After every row comes roughly how far along a hidden order it lies, from 0 to 9.
[ -4.6   6.0   7.8 -14.6 -19.4   9.2  15.6 -27.1   0.6  -1.8 -37.1   6.1
 -11.1  31.0 -36.9  -4.0  60.6  -8.2 -12.8 -14.3  14.4  -6.9 -27.5  11.9] | 0
[-10.0   6.1   1.1  -9.9 -22.0   3.5  18.8 -13.8  -3.0  -3.4 -55.8   5.6
 -12.2  20.9 -29.8 -10.0  72.8   9.7 -48.4   1.1  23.2   5.2 -24.1  30.9] | 1
[  1.1  14.3  16.2 -11.8  18.6  -2.0   5.9 -26.5 -14.2 -11.2   1.7   3.3
  -4.7  34.9 -29.5 -26.5  46.7 -23.1  17.1  -9.1 -20.7  -6.4 -22.9  13.6] | 7
[  5.8   8.4  -2.8  -0.6 -23.5   4.0  12.3  -6.1   3.9   3.5 -38.9   4.1
 -12.0  10.0 -16.3   8.2  67.0   4.5 -63.7   9.5  21.1   3.0 -23.7   8.6] | 3
[ 17.8  12.8  -8.1  12.1 -18.2 -10.3   4.9  10.1   2.6   4.4 -28.3   0.2
 -16.3   0.3   3.9   8.8  35.4  12.5 -99.9  26.6  28.3   7.0 -33.2   1.3] | 9
[ -4.6   6.5  10.8 -16.1  -8.1   6.6  12.3 -30.0  -3.1  -4.1 -36.0   7.5
 -14.3  32.2 -36.0 -12.9  92.4  -8.9  -1.8 -11.4  -2.0  -9.4 -19.9  12.6] | 0
[ -7.5  11.4  15.5 -17.8   7.3   0.9   4.3 -30.8 -14.7 -12.1 -12.7   4.9
  -6.9  37.9 -35.7 -28.6  63.1 -20.4  20.0 -14.1 -16.4  -9.2 -17.4  19.8] | 4
[  6.0  11.0  -4.6   6.3 -20.8  -3.5  10.1  10.5   4.2   4.6 -31.8   2.3
 -12.2   4.2  -1.0   7.5  53.6  13.2 -85.7  19.7  34.7   7.4 -28.3   2.2] | 6
[-12.3   8.5  13.6 -16.1   8.1   2.6 -13.2 -31.5 -15.2 -12.5 -35.8   5.9
  -7.7  53.0 -36.9 -20.3  76.7 -15.2  10.5 -16.5  -9.2  -6.8 -19.7  24.3] | 1
